[  3   0   2   4  -5  -6   8  -2 -17  11  -6   0   3 -11   0   6   5  -3
   8 -10   6  -1  -3   0  34  -2   9   2   3  -3  -9  -4   8   6   2  33
  13   3   2  -1  -1  -7 -22  17   3  15   2   2 -13] -> [14]
[ 10  -8   5   1   1  -5   4 -10 -10   4  -7   4  -8 -21  -2  -1  16  -2
  -1 -19  -9   2   0   1  21   1  16  -2  -9  -1   1   4  -4   0  -6  17
  11  -1   0   1   1 -10   1   8   1 -10  -2  -3  -6] -> [20]
[ 13 -12  -1  -1  -4  -1   3  -3  -5  -5  -8   5  20 -13  -2   8   5  -2
  -2  -8  -6   9   4   2  30  -2  15   2   5  -4   3   4 -14   6  -8   5
   8   2   5 -13   4  -5  12   5   3  -5  -1  -4  -9] -> [20]
[  2  -2  -1   0  -2  -5   0   0   5   4   0   8  -3   4  -2  -1 -21  -2
 -21 -19   4   4   4  -1   4   5   3  -4  -5  -2   5   1  -6   8   4  -1
   2   3  -1  -1   1   3 -12   9  -6  -5   3 -15   4] -> [11]
[  1  -2  -1 -13   4  -8  -3   7   0   7  -6  11  -6  -7   1  -1  -9   0
  -9 -24  -5   0   9  -3  -1   5   3   2 -12  -2   9  -1  -2   5  39   5
  11   4   1 -10   8   8  -9  20   7   1  -5   1   3] -> [11]
[  5  -7  -2   5  -2  -3   4  -3 -11  11  -1  -3   6  -1  -2   5  -4   4
   6  -6  -2  -7   3   1  35  -9  11   2   5  -1  -5   3   4  -2   0  21
  14   6  -5  -3   3   0 -14  13   4   9  -2  -2 -11] -> [14]
[  5   0  -3   5   3   5  -1  -5  -5  -4   1  -2  -3  -5  -1   6  -4  -2
   1  10  -6  -3  -2   1  16  -1   4  -4   1   4  -4   2 -16   4  -8  -1
   4   1   1   4   4  -3   5  11   3  -4   7  -7  -5] -> [20]
[ -5   1  -2  14   0   2  12  -7 -13   1   7  -5  -2  -7   6  11   4   0
   5   6  -4   2  -6   6  25  -3  10   3   5   1  -9   1 -25  11  -2  -2
  11   6   2   5  -4 -15  -3  27  -2   2  -2  -7  -9] -> [20]
[ 16  -3  -3  -4   2  -5  -4  -1  -7  11  -3   2  -1  -5  -6   4  -5   2
   5 -12   4   3   3   3  26  -2   6   4   0   5  -5   0   7   0  13  19
   3  -1   1  -4   2   4 -27  14   5  10  -9  -2  -6] -> [11]
[  2   7   0   7  -1  -8   5 -12  -7   1   1   0  -5  -8   1   1  15  -7
   4 -12  -1   4  -5   3  13   5   9  -3  -1  -2   3   1  -1   7  -3   7
  11   1   4   5   1 -17  -3   9  -3  -1   1  -7  -4] -> [20]
[ -1   2   0 -13   6 -15  -7   2  -2  14  -8   7  -6  -9  -4   3  -4  -3
  -6 -25   3  -4  11  -2  11  32   3   1 -13   9   5   2   7   9   5  14
  15   4  -2 -13  10  12 -39  28  -3   4  -6   3  -3] -> [11]
[ 14  -8   2   6  -3  -2   2   4  -8   8 -21   5  -1 -19  -3   5   4  -2
  -3  -8   7   7   3   3  28   1   5   0  -4   2  -2   2  -9   7  -6  21
  11   2   3  -2   4  -5   6  13   0  -4  -1 -14 -11] -> [20]
[  3  -4   6   7  -3  -1   4  -9  -5  -3  -5  -4   0  -2   0   9   5   3
  21   5  -5   6  -6   4  21  -2   7  -1   1   1   4   3 -13   4  -5   9
  14  -3  -1  -6  -5  -6  13   6   3  -2  -4  -9  -7] -> [20]
[  9   0   4 -10   1  -8  -2  -5   1   8  -7   6  -5 -16  -4  -3   3   2
  -9 -26   5  -1   5  -1  15   4  10  -1 -11  -1   8  -2   1   1   2  20
  16   2  -1  -1   5   6   7  14   2  -1  -3  -2  -4] -> [11]
[ -5   3  -1   7  -4  -6  10 -10 -19  10  -4 -11   2 -12  -4   6   3  -5
   8 -10  -4   0  -3   3  31  -1  13   9   9   1 -13   0   7   5   0  26
  15   4   1   2  -2  -5 -25  24   0  13   3   0  -6] -> [14]
[ 18  -7   5   1  -2  -6   2  -4  -2  -3   6   4   1 -16  -8   1  16  -9
  -1  -7 -11   9   0   5  10   2   9   0  -6   2   7  -3   0   5 -10  17
  12   6   2  -3   2   0  18   1  -2  -8  -1  -7 -13] -> [20]
[ 12  -5   2  13   2   5   4  -6 -12  -5   2   6   4  -8   3  11   2  -1
   2  10  -6   8  -6   5  33  -8  12  -6   2  -4  -4   2 -15   9 -11  -2
   1   2   6  -3  -4  -8   7  16  -3  -1   1  -7 -15] -> [20]
[ -2   2   2 -18   7  -1  -5   6   6   8  -5  11  -3   1  -6   0 -13   0
  -9 -17  -2   5  13   1  -6   2   3   7 -11   3   6  -2   1   8   6  12
  12   7  -8  -9  11  23 -14  24  -2   2   3   1   1] -> [11]
[  9  -7   6   6  -2   2   2  -6 -10  -2  -1   8   1 -10   2  11   8  -2
   1  -8 -13   3   0   1  22  -1  10  -4   4  -2   7  -1  -9   3 -16   6
   7   0   6   1   1 -14  -5  12   4  -4   4  -6 -21] -> [20]
[  7   0   4   1  -2  -9   6  -6 -11   1  -1   4  -6 -16   0   4   8  -6
   0 -11   1   3   8   1  23  -2   8  -2   4  -2  -5   2   0   2  -9  16
  12  -1   4   2  12  -8   1  20  -1  -3  -4  -5  -8] -> [20]

[ -2   0   3   6  -3  -7  -2   3 -17  -7   0  -4  -3  -8   3   2   3   4
   2   1   0   6   4  -1 -12  -3 -10  -2 -10  10  -1  -1   7  -4  -5   2
  -5  10   0   0  -2  -1   0  -2  12 -16 -13   9   1] -> <33>
[ -7   0  -3   1   8  -4  -2   2   4  -7  -3 -13  -4  -3   0 -22  -6   6
  10  -5  -6 -11  -7  -2   2   4   0  -8   4  -5   1  -2   1 -15  -6  -7
 -12   1  -1   2  -3  -7   2   4   9  12 -12   5  -1] -> <46>
[ -4  -2   6  -2  -9  -5   7  12  -5  -8   2  -8   1  -5   0   0   1   8
  -3   3 -16  -4   3  -5 -16  -6  -5   7   3  -1  -3   2   0   5  -2   3
  -2   3   0   2  -5   7   0   2   5 -16   4  26   0] -> <52>
[ -4   3  -1   0  10  -5  -1   2   4 -15  -3  -9   0 -13   0 -15  -4   4
  11   5 -17  -8 -11  -3  -2   2  -3 -11  -2  -1   3  -3   9 -16  -5  -9
 -14  -3   0   4  -4  -5   1  -3   9   1 -15  23  -1] -> <41>
[ -1   3   2   5   0  -1  -6  -3  -2   0  -1   8   2   2   2   2   5  -1
   5   4  -1   7   0  -2  -3  -2  -9  -4 -11  11   7   0  15  -3  -3  -4
   8   2   1  -2  10  -4   1   6   0 -14  -8  -1  -3] -> <39>
[  1   2  -3   4   9   3  -5  -3   1  -1  -4   3  -3   0   0  -7  -1  -5
   6  -1   3   1  -5   3   2   3  -3 -19  -6   3   5  -1   7  -3   0  -5
   1  -2  -2   1   5  -7  -1   3  -1   3  -9  -8  -1] -> <39>
[ -2  -2  -5  -6   1   5   6   0  -5  12   2  -7  -2   6  10 -11  -7   0
   3  -6   0 -12  -3   1  10   6  12   3  14 -20  -3   2 -14  -4   2   2
  -2   1  -1   4  -5  -1  -4  -4  -4  30  14 -16   1] -> <54>
[ -4  -4   3   5  -6  -6   0   1   2  -7   2 -12  -6  -3   2   7   1   5
  -5  -3  -1   3   3  -4  -8  -2  -2   3  -1   0  -5   2  -8   0   2   7
  -8   7  -5  -1 -11   5  -2  -6  12  -4  -2  10   0] -> <52>
[ -3  -3   5   8  -3  -7   1   6   5 -11   2 -15   0 -10   3  10   1   2
  -6   1   2   5   3  -3 -13  -4  -7   7  -5   6  -5  -3  -2   2  -2   3
 -11   4  -1  -7 -10   5   3  -7  10 -14   1  14   0] -> <52>
[  3   0  -5   8   1   1  -2  -5   2   7  -1   5   1   4  -2   6   2  -5
  -3  -5  11   5   1   2   4   2   5   0  -1   2   1   1  -8   3   3   4
   0   1   0  -2  -1   0  -1   5  -6   6   7 -17   2] -> <54>
[ -2   0   3   3  -7  -5   2   5   1  -1  -1  -3   0  -2   0  14   4   2
 -10   1   6   9   5  -1  -7  -3  -2   7  -3   2  -5   2  -8   8   1  17
   0   5   0   1  -7   5  -4  -4   2  -9   1   3   0] -> <52>
[-7 -3  2  6 -2 -2 -1  3  3 -1  0 -3 -1 -3  5 -3  3  5  0  1 -3  7  5 -2
 -9 -1 -8  2 -8  8  0 -1  9  1 -3  1  2  6  1  0  2 -2  2  0  8 -7 -8  9
 -1] -> <33>
[  5  -3   7  -7   3   6   4  -5  -1  10   0   0   1   4  -3   0  -1  -5
  -2   0   5  -8   0   2  13   7  15  -3  12 -11  -2   2 -12  -1   9  -1
  -5  -9  -1   3  -2   0  -1  -1 -13  25  14 -11   1] -> <54>
[ -4   1  -2   4  -5  -3  -2   1   1   1   0   4   1   0   6   3   4   2
   0   0   3   7   7  -1  -8  -3 -14   2  -4   6  -1  -2  10   2  -4   5
   7   9   2  -1   4  -1   0   4   6 -12  -5   3   0] -> <33>
[  7   5   1  -4   3   2   1  -1   1   1   2   0   3  -5  -5   3  -2  -2
   1   7  -9  -7  -6  -2   6   1   3  -5   0   2   0   4  -1  -3   6  -7
  -6 -10   0   4  -1   1   2   2  -6   2   0  14   0] -> <48>
[  8   2   0  -2   1   4  -3  -2  -2   8   2  10   2   4  -2   9   3  -5
  -1   3   4   1   1   1   5   1   1   1  -1   4   2   1  -6   9   3  -1
   4  -4   1  -2   7  -2  -2   4 -10  -5   7  -7   1] -> <41>
[ -6  -2  -1  -6  -3  -2   6   7  -3  -2   9 -11  -5   2  -5 -10  -4   2
   0   3  -9 -11  -1  -2  -3   1  -1   4  10 -14  -4   3  -6  -2   0   1
  -4   0  -4   3  -7  -1   0  -3   3  11   6  10   1] -> <54>
[  5   3   0 -13   7   3  -4  -4  -1   0   0   8   4   0  -5  -4   1  -5
   6   7 -11  -5  -7   5   6   1   1   6  -4   5   5   1  16   3   1 -13
   2  -7   2   1   8  -3   2   8  -7  -1   1  10  -3] -> <41>
[  9   0  -4  -9  -1   6   8  -9  -5  21   2  14   0  13  -6  12   1  -7
  -9  -1  14  -4  -3   3  12   1  11   1   6 -10  -2   5 -17  11   9   6
   7  -7   3  -2  -1   2  -3   1 -23  15  19 -29   2] -> <54>
[-2 -2  1  1 -9 -1  6  4  3 -2  2 -4  1 -1  0 11  3  4 -3 -4  1  1  6 -3
 -8 -2  4  5  1 10 -4  0 -5  5  3  7 -3  1 -1 -3 -5  6 -3 -5  2 -8  3  6
  0] -> <52>
[  2   1  -5   3   8   0  -2  -4   6  -8  -7  -6  -1  -5  -1 -11  -5   1
  11   1  -7  -2  -8  -1   2   4   1 -10  -5   6   3  -2   5 -13  -1 -10
 -13  -4   2   1  -2  -6   2  -6  17   9 -13  11   0] -> <41>
[  5  -6  -8   6   6   5   0  -8   5   5  -5  -2  -4   4  -5   8  -8  -8
  -8 -15  21   4  -5   8  13   2  16  -3   4   1  -2   2 -27  -2  11   5
 -13  -8   0  -3 -16   2  -6 -11 -14  24   6 -23   6] -> <54>
[ 0  3  1 -3 -4  1 -9  2 -2  0  1  2 -3  1 -1 -8  3  3  2  0 -4  0  2  0
  6 -3 -6  3 -1 -2  2  0  9  1 -3  1  8  6  0  3  8 -4  2  4  5 -9 -2  0
 -2] -> <39>
[ 7  0  3 -8 -7 -2  6  6 -7  5  1  5  4  1 -1  4  4  0 -5  4 -9 -3  4 -2
 -4 -3  0  8  6 -4 -2  2  4 10  3  1  6 -2  1  0  1  4  1  4 -5 -4 12  6
  1] -> <52>
[  1  -1   3  -1  -6  -3   6   5   0  -1   3  -3  -2  -2  -2  16   1   6
 -10  -3   3   5   4  -3  -6  -4   0   5   1   0  -6   1  -8   5   3   9
   3   5  -1  -2  -7   5  -1  -4   3  -4   6   8   0] -> <52>
[  2   4   0  -3   8   0  -3  -1   1  -8   0   3   1  -6   0  -3  -1  -6
  10   7 -11  -6  -9  -1   3   3  -1  -6  -5  10   7  -1  14  -6  -1 -10
  -5  -7   1   4   4  -3  -9   6   1  -1 -10  14  -2] -> <41>
[ -3   3  10  -2 -12   1   1   4  -7   0   7   5   4   1   6   0   9   6
  -1   3  -9   3   8   0 -12  -2 -11  11   1   4   2  -4  10   6  -3   5
  15   9  -1   2   9   3   1   5   5 -22   2   9  -2] -> <33>
[ -1   1   4   2  -7  -4  -1   5   1  -2   3   5   1  -3   4   8   7   6
  -4   1  -1   6   8  -2 -12  -6 -10   4  -5   5   2  -3   8   6  -4   6
   5   7 -10  -4   4   1  -7   0   5 -22  -3   7   0] -> <33>
[ -6  -1   1   3  -6  -3  -5   4   0  -2  -1  -5  -5   0   5  -4   3   6
  -2  -3   1   7   7  -1 -10  -2  -6   2   0   1  -3  -2   4   0  -7   6
   5   9  -1  -1   3  -3  -1   0  10 -11  -2   2   2] -> <33>
[ -8   1   0  -2  -2   3  -3  -1  -5   0   0   0  -2   4   1 -15   0   2
   8   3  -5  -4  -2   1  -1   0  -8  -4  -1  -3   5   0  12  -6  -7  -7
   7   5  -1   2  11  -6   4   5   6   0  -2  -2   0] -> <39>
[  3  -1  -3 -12   1   3   5   1  -5   3   5   3   5  -2  -4  -5  -2   1
   2   8 -14 -14  -4  -3   5   1   8  -1   7  -5   1   0   9   1   3  -8
   1  -9   2   2   5   0   2   7  -8   2   9  19  -1] -> <48>
